B, the same points and some others measured another way; then each row and its match in B:
B:
0: [  92   83  255  -60 -142 -190   34  233  193  104    2 -263  -89   15
 -108  -17  253   49  177  -49  210    7  154 -143   60  110]
1: [  78  125  -88  -47  304  141 -415  169   59 -349 -138  -78   89 -239
  -52  102  -33   20   51  -30 -106   11 -246  -33  151 -181]
2: [ 371  -44 -204   48  121  -45 -113  124  -13 -216  -32  199   50   51
 -178  178 -220   19 -128 -192   85  -15 -447 -265   95 -276]
3: [ -64  643  263   70  732 -212 -324  -23   -2 -126  135  -66  -26 -265
 -170  170 -251   67  258  273  146   24 -103  -80   67   47]
4: [  10 -485   -7   57 -303  -27  409  246  367  165 -182 -310 -258  173
  101 -143  334   81 -114  -81   70  -40  -32 -233  102    7]
5: [ 264 -117   19  -75 -311 -106 -180  175   87   29   66   39   26  249
 -162  -45  223  -71  -70 -232   97  -72  -45 -270   73   14]
6: [ -67  618  -44   40  402  -84 -220 -241 -199    2  -58  103  132 -262
  111  112  -88  -61  323  164  251 -259  174   -7  -25   73]
7: [ 112  259  292  -29  -60 -301 -159  123   78   17   74 -114  -27   24
 -168   35  146   10  206  -90  162  -66   36 -286  154  105]
8: [ -13 -511 -280  -58  -12  174   66  122  220   10 -207 -105  -98  -35
  170    2  199  113  -72  -38  -62  -71 -192   67  -33 -359]
9: [ -12 -197  136   12 -267  -33   24   72  324   39  -39  -52 -108   75
  144 -195  345 -185 -140   76    4 -250 -176 -315  139  253]
10: [ 631 -436  -75  -17 -550  185    9  581  336 -147   67  -28   -5  497
 -369 -168  164 -220 -593 -340   79  201 -264 -373  101  189]
11: [-150 -139   62   30   83  146  294  112  388  162 -117 -272 -183 -117
  218 -161  257  -55  -56  330  158  -75   80   82  -94  216]
12: [ 110 -311  -84    1 -180  215 -169  217  303 -222 -127  -52  -21   59
   68 -168  245 -180 -300  -45 -164 -110 -337 -252  188   93]
13: [ -30 -175 -615  109  391  331 -187 -105 -109 -148 -249  132   47  -11
  174   54 -127   46 -159  -52 -120 -130 -182   27   -4 -362]
14: [ 227 -243   47 -138 -280 -115  -40  186  199   -6  -33   -2    0   -5
  -36   54  227    5   49 -132  107 -110 -207 -137   27 -169]
15: [ -93 -406 -570   47  105  489    7  -54  123  -34 -287   48    0   -6
  347 -128  147 -103 -280   93  -94 -199  -96  124  -90 -139]
16: [ 162  -73  -92 -128 -300   82  130  106  136   31 -213  -46   89 -183
  183    6  268  -88  122  -19  244 -202   76   53  -77   -1]
17: [ 282 -161  -72   56 -288   73   67  304  206 -230 -219 -118   -7   42
  -15  -64  133  -91 -184 -230    0  -57 -262 -382  268   69]
18: [ 313 -547 -255  -11 -365  307  233  370  325   96  -56  -90  -79  357
  -54 -185  248 -121 -450 -105  133   96  -12  -39 -120   75]
19: [ -51 -293 -214 -108 -143   93   33  -22  106  232 -111  -34  -17   37
  203  -43  334   21   74   10  124 -192  169  135 -171 -168]
20: [ 212 -106 -251 -155 -363  139  -71  -19   15   71 -132  197  189  -29
  183  -22  281 -195   22  -75  218 -302   87   52 -154  -34]
21: [ 152 -137  440 -174 -158  -24 -241  440  497  -90  165 -259  -98   17
 -212 -125  341 -113 -103  102    4  117 -194 -111   73  223]
22: [ -60  455 -235   63  626   -2 -131 -158 -225  -20 -126    9   69 -264
   46  218 -242  144  306  104  217  -76  130  137  -87 -230]
23: [-151  232  466  -42  320 -111  -70  164  383   47  120 -312 -166 -216
  -33  -57  168  -16  140  405  137   29   -6   15   -1  266]
24: [ 144 -343 -163   69 -185   25  328  320  205  -67 -340 -332 -148   11
   34   21  143  191  -13 -262   28   45 -114 -218  196 -223]
25: [-337  370 -567  226  736  105 -110 -547 -388   85 -246  223   55 -182
  373  115 -242   75  213  165   76 -383  150   65  -73 -242]
26: [-135  184  300 -100  233 -229  -99   48  186  143   67 -213 -106 -204
   -2   66  171  115  339  211  180  -52   91   64  -49  -33]
27: [  50 -109   -7   57  224   80  130  186  272   18  -23 -150 -145   -2
  -27  -29    7   19 -132  169  120   56 -136  -33  -36   22]
28: [ -76  333 -407   67  634  218 -335 -122 -238 -115 -153   26  117 -161
   42  142 -203   87  137   43   48  -35  137  175  -63 -244]
29: [-125  240  -39   -1  461  -78 -119  -21  -17 -181 -256 -168   -2 -456
  129  223  -83  214  391   62   28 -106 -134   25  121 -333]
30: [ 169 -234 -319  -58   45  254 -150  163  103 -207 -200   -1   70  -87
   52   53   54   -9 -112  -96  -47  -36 -238   27   18 -261]
31: [-325  402  -97   41  764   -7 -606 -398 -124 -222  -35  243   83 -397
  235  124 -148  -37  221  312 -161 -369 -337  -35  101 -178]
32: [ 317  -48  127    2  171  154  -44  468  381 -222   76 -175  -76   11
 -284  -17  -62  -74 -293  104   97  268 -303  -73   19  126]
33: [  16  -66  -45  -75   46   37   49   90  164    0 -156 -121  -19 -217
  130   56  148   45  145   75  129 -106  -44   72  -43 -133]
34: [  69  251  143  135  215  -11   38    5  220  -94   32   67  -53  -96
   51  -81  -64 -238 -169  298  164 -167 -273 -275   83  372]
35: [ 463 -495 -205  -33 -702  261    2  321  301  -87  -47  143   69  390
  -42 -254  337 -363 -562 -249   32 -118 -242 -345   70  251]
36: [ -88 -238   -4    1  -49 -133  389    8  197  419  -33 -177 -215   99
  122  -34  249  141  126  108  297  -98  236   43 -180  -65]
37: [ -51  353 -228   -9  125 -179  -32 -380 -283   93 -215  230  157 -300
  298  190    0   23  447   -3  277 -464  109  -31  -42 -217]
38: [ -34   18 -524   30  260  483  -83   46  -43 -200 -418 -126  123 -252
  266    5   27  -10  -12   -4  -14  -82  117  212  -20 -153]
39: [-331  349 -114  232  424 -219  245 -404 -130  130 -264  -10 -117 -270
  383   78  -69   99  346  189  175 -423   47 -210  117  -39]
40: [-509  192   59   20  665 -105  -91 -247   78  120 -127 -212 -158 -416
  305   93   78  223  435  385    9 -208   54  179  -25 -220]
41: [-116  583  363   64  657 -432 -141  -60    4  -41   75 -145 -115 -332
 -122  247 -213  214  456  210  182  -32 -130 -146  128  -99]
42: [  23  306   76   28  196 -143 -187  -89   -1  -18   35   86   29  -83
    8   41   -4  -79  120   90  148 -197  -74 -186   59   86]
43: [  39  482  298   21  319 -295  -75   36   65 -158  -57 -111  -13 -382
  -32  181  -94   62  354  116  184 -117 -178 -200  178   18]
44: [ -91 -306 -314 -141  -27  137 -302 -137   30   -5 -159  149   79 -105
  277   15  267  -22   63  -23 -106 -322 -149   78  -46 -349]
45: [-149  446  296   21  738  -72 -536   82  120  -96  262 -149  -85  -69
 -261   28 -102   33   86  307  -14  149  -52   -2   39  113]
46: [ -30   78 -140    2   42  -52   15   37  -31  -95 -351 -202   16 -260
  167  115  115  166  320 -166   47 -161   40  -92  169 -248]
47: [  58   58   24   79   36   73  -16   -4  223 -134  -60  103   -9 -106
  160 -111   65 -259 -181  198   62 -256 -310 -263  109  273]
48: [-273 -203 -238   13  181  219 -272 -141  123  -66 -182   12  -28  -95
  323 -122  235  -69  -60  133 -216 -297 -156  -32   74  -87]
49: [-229  198   62   73  351 -399  -39 -338  -72  165  -10  104 -113 -149
  163  142  -10  148  366  126  122 -357 -126 -211   63 -217]
50: [ 354 -269   94  -87 -461  172    7  533  399 -198 -122 -262   -5   84
 -128 -138  322 -145 -245 -181   33  103 -144 -214  159  188]
51: [ 122  115 -273  -11  452  263 -402  154   -1 -402 -171  -15  120 -255
  -51  149 -176   24  -31  -27 -105   59 -298   51   89 -282]
52: [  55  184 -103  102  403 -145  -54   55  -87  -33  -73 -116  -72  -17
 -143  184 -172  234  172 -105  114   63  -33 -125   88 -271]
53: [ 148 -456 -164   -2 -354  337  -12  288  369 -113 -151  -99  -38  185
   93 -264  347 -229 -432  -65 -106  -72 -186 -202  108  202]
54: [-143    4   94 -140   72 -214 -180  -25   33  209    0 -145  -54  -69
   29   86  268  192  385  -14  105 -122  192   73  -52 -254]
55: [ 196   57  -96  103  186  294 -143  270  237 -339 -107  -72   12  -48
  -58  -91  -63 -195 -338   74  -46   52 -310 -197  159  214]
56: [ 217 -275  337 -191 -312  -73  -54  383  455   73  170 -172  -94  102
 -175  -94  364  -79  -94   53  133   65 -125  -70  -43  121]
57: [  90 -229 -380   31  229  263 -284   39   48 -132  -48  136   25  118
    3  -10  -22  -57 -273  -24 -110  -46 -252  -26  -11 -202]
58: [-200  181  -53  -26  417 -186 -140 -248  -78  134  -33   66  -30 -215
  148  161   -2  144  352  165  133 -241    3   75  -84 -283]
59: [-311  645   96  114  657 -210  -53 -221 -118  -38 -206 -187  -36 -485
  199  179 -127  165  533  236  161 -212  120  -33  128  -47]
60: [ 280  -59   61  -55 -194  -52 -368  276  119 -179   47  -15   46  185
 -240  -28  160  -75 -113 -257  -52   12 -204 -329  204    4]
61: [ 114 -190  -11   40 -186  176  -93  208  290  -90  -38  -60  -45  173
    9 -221  251 -221 -328   -3  -47  -87 -162 -272  135  275]
62: [ 519 -604   87 -119 -596  116   66  628  501  -56   92 -153  -94  393
 -313 -161  321 -130 -474 -233   60  215 -277 -249   46   98]
63: [ 552 -295   75   50 -445  130  140  595  408 -153   45 -141  -80  390
 -338 -184  136 -214 -541 -212  116  214 -246 -406  147  333]
64: [ 224 -712  -21 -121 -537  150  181  472  486   19 -133 -286 -141  193
  -16 -157  452   -9 -261 -175  -17   71 -162 -117   46  -59]
65: [ 178 -143 -266   90  124  145  -36  252   74 -238 -233 -148  -31   23
  -75   52  -56   98 -129 -218  -69   85 -219 -190  191 -219]
66: [ 122  217  227  123 -154 -358  459  123  102  214  -99 -250 -161   39
  -39   17   92   96  225  -71  408  -80  205 -337  110  192]
67: [ 355 -178  178   62 -390  -89  239  466  329    5   -3 -267 -151  300
 -257 -127  202  -45 -230 -209  174  137  -54 -411  176  251]
68: [   9 -165 -194   31  197   68  -91  -73  104   80   52  155  -57  112
   55  -28   28  -60 -168  129   51 -142 -179  -39 -103  -90]
69: [ 272 -643 -153  -26 -581  243   20  295  390  -39  -52   29  -57  364
   30 -282  398 -261 -527 -160  -82 -110 -286 -307   89  156]
70: [  78  138   -3  -82  202  -18 -188  117   36   22   18  -88   19  -68
 -109   94   49   73  149   17  162   30   93   87  -82 -122]
71: [ 150 -346 -240  -47   61  333  -30  300  247  -21  -59 -133  -46  113
  -54  -68  128  -19 -268   27   35  143  -45  148 -130 -100]

[ -65  181  123   34  164  115  -40  -22    5  -25   80  264   -6  -57
 -232    3  -41   17  -76   99    2  -48 -104  -65   33 -155  125  193
   98  112  -71   84  -30  164   76]
67
[-291 -245 -264 -154  145  477 -398 -130   48 -278  434 -145  206 -400
 -192  536  557 -542 -220  -52  184 -113  177 -160 -730 -255  335  406
 -473 -249  574  205  388  154  618]
59
[ 166    7  166    0   16  170  170  -21 -164  259  -76 -174  -33  100
 -271  132 -113    1   88   99  -69  -90   22  199 -129   43  259  160
  321  329 -189  116   35 -159    0]
8
[   1  211  113  -94  176  237  -26 -244 -119  281  219 -138  108 -348
 -443  230   -3 -277   32  -79   70 -216  -88   35 -346 -184  523  306
  -20  178  199  327   32   87  332]
24
[-206 -296 -371 -130   79  300 -352 -133  131 -306  114 -201  247 -236
 -109  474  590 -467   73  -87  148  -13  385 -221 -558 -335  326  403
 -626 -220  551  145  144   87  419]
6
[ -69 -147   48   76   24 -191  -80  162  -82   43 -167  157 -149  141
   94   80   47   83 -118   52  -21  -55  133  149  -62 -118 -179 -152
  -14   -9  -94  -16  -45  189  -61]
12
[  22  231   75    1  -64 -154 -108  118  157 -155 -136  341   50   16
  -42  -46  -43  169 -174  111   60   65  160  -14  104 -119   81 -100
  150 -170   33    6   53  171 -174]
3
[-221 -445   16  214  132 -242 -205  250 -187 -319   42  252 -371  328
  263  -37  261   73 -170  252  -65  105   36  147  -91    9 -555 -228
  -45 -181 -154 -131  -58   33   33]
9
[ 264  204  215   62  -93 -444  210   35  -56  315 -481   41  -55  180
  -77 -217 -371  283  255   35  -80   48  183  240  218  -48   35 -277
  267  236 -275   69 -365 -103 -376]
58
[-114   28    7    6  -12 -190 -181  107   65  -34 -106  246   22 -120
   75   65   24   19 -228  -14   48  -59  197   39 -134 -240  -82 -181
 -136 -178   90   29   24  297   12]
55
[  25  172   90   24  119  248   41    4   45   22  -97  195   -7  147
 -303  165   75   54   60  102  -23  -89  -34 -109  178 -166  356  440
  168  230  -90   36   -5  206  -70]
10
[ -37  -31  -58  -36   21   31 -143  -67    7   72 -107  -96   66  -77
 -143  298  281 -223   79  -29    8 -175  239  -20 -265 -312  391  234
 -249  -98  274  108    9  234  111]
42
[ -22   89   22  127 -144 -153 -167  247  283 -722  -60  526   80  132
  179 -405  -66  263 -300  439  -79  364  250 -113  152   20 -395 -288
  268 -422 -183 -239  123 -172 -238]
45
[ -23 -271   45  106  216  136  -12  261 -156 -283   58  266 -440  665
 -123  214  286  291   -4  196  161  245 -182   96  324  341  -95  225
  437  294 -197    0   60 -114 -143]
14
[ -26  -23  108  108   25  -93 -107   60  -61 -273  120  150  -67   27
  -13 -178    8    4 -140  297  -76  119   53   88 -155   18 -154 -153
  170 -211  -73  -17   44 -168   47]
27
[ -43    9  -55  -93  146    2  -60  -55  -12  102  -15   54   33 -102
 -187  196   -7  -12   73 -190  221   49   44   27  -81  -74  108   63
 -109  268  111  250 -113   42  125]
46
[ -42 -167    1   78  107  324   12   13  -24 -281  100   33   19  119
 -141  -14   75  -46   25  268 -110  119   30  -60 -117    8  -78  273
  131  156 -221  -42   36 -265  129]
18
[ -26  -39 -181 -112  -61 -291  -96  -66  163  -41 -247    4  308 -338
   99 -119 -247   -1  104 -211  148  218  417   16 -252 -186 -284 -382
 -371   78   51  166 -279 -193   68]
38
[ -42  -18 -103  -70   15   29 -179   94  112 -228  -14  164   32   44
  -82  224  193   41 -112  -13  220  130  181  -22  -59  -14  137   46
    3  -69  209  106  144   68    1]
1
[  36  -31   49   46  -94 -224 -131  209   40 -345  -18  241  -77  158
   94 -123  -15  200 -219  212   88  272  170  143  -19  177 -220 -352
  293 -227  -31  -15  128 -204 -151]
21
[-217 -305  -44  179   74 -282 -239  203  -15 -461  -10  331 -194  180
  275 -184  178   77 -150  247  -66  195  153   18  -62  -80 -574 -279
 -135 -284 -108 -148 -104   -6    4]
61
[-120  -74   -6  -66   -1  132 -234 -112 -116  332   32 -274   93 -344
 -153  536  397 -516 -148  -72  -70 -529  254   84 -691 -509  580  271
 -417 -286  471  154  245  534  355]
34
[ -53   31   95   91   41  -27 -149  247   55 -484  149  465 -166  239
    1 -114   55  256 -336  305   93  274  -43   28  158  200 -220 -132
  412 -174 -112  -64  206  -77 -122]
32
[ -13  149   37 -117   65  -78 -163  -17  -44  235   -5   37  -31 -125
 -223  386  160  -92  -94 -189  230 -171   75  115 -179 -154  476   64
  -53  -31  378  277  104  356   80]
43
[ -21   36  -91   12   40 -178 -128   -9  148 -354  -78  205   88   -3
  -29 -160   12   75  118   81  102  304  202  -96   35  -58 -111  -96
  -76  -72   58   66 -194 -199  -36]
22
[  94  -19  163   46    0    9  161   15 -149  481 -339 -107  -53  103
 -134  188  -93   -9  107    1 -182 -315  119  173  -75 -264  206  152
   47  321 -230   27 -122  231  -80]
69
[ -31   -8  -64    8    5 -250 -201  159  123 -407  -54  331  -69  164
   45  -39  114  197  -81   78  214  319  170    0  126   87 -131 -199
   83 -178  116   45  -18  -72 -145]
51
[ -18 -239   -4   92  -98 -367  -95   50  -81   17 -251  -91   -3  -32
  208 -101   -2  -87   32   99 -156  -24  374  185 -343 -216 -270 -351
 -228 -200  -40  -37 -172  -60    4]
48
[  12  -28   30   -9  -72 -191  -28  -54  -47  285 -237 -140  136 -240
    9   46 -108 -146   35  -59 -113 -190  309  147 -371 -329   37 -160
 -242  -10   25   91 -134  110   80]
53
[  12 -100   45  137   16  -48  -27  120   17 -274 -145  179 -100  297
    6 -100  110  112   60  297 -127  116  143  -20  103  -60 -101   71
  130  -49 -180 -126  -76  -81 -147]
57
[ -56 -188  151  191  179   33  -24  135 -219  -78    9  154 -376  441
 -100  118  279   58   22  274 -114  -63 -118   89  101  -11   17  234
  209   66 -166  -61  -33  116  -53]
49
[  44   14 -115  -81    0  242  -74  -54  144 -289   25  -20  202  -26
 -218  112  128  -77   83   94  101  184  207 -116 -138  -14  254  246
   37   26  125  101   95 -238   81]
70
[ -55  -22 -164   51  -18 -264 -168   36  261 -580 -148  299  162    2
  123 -350  -31  129  116  150   48  442  328 -169   70  -88 -376 -234
 -163 -184  -30  -43 -260 -302  -87]
28
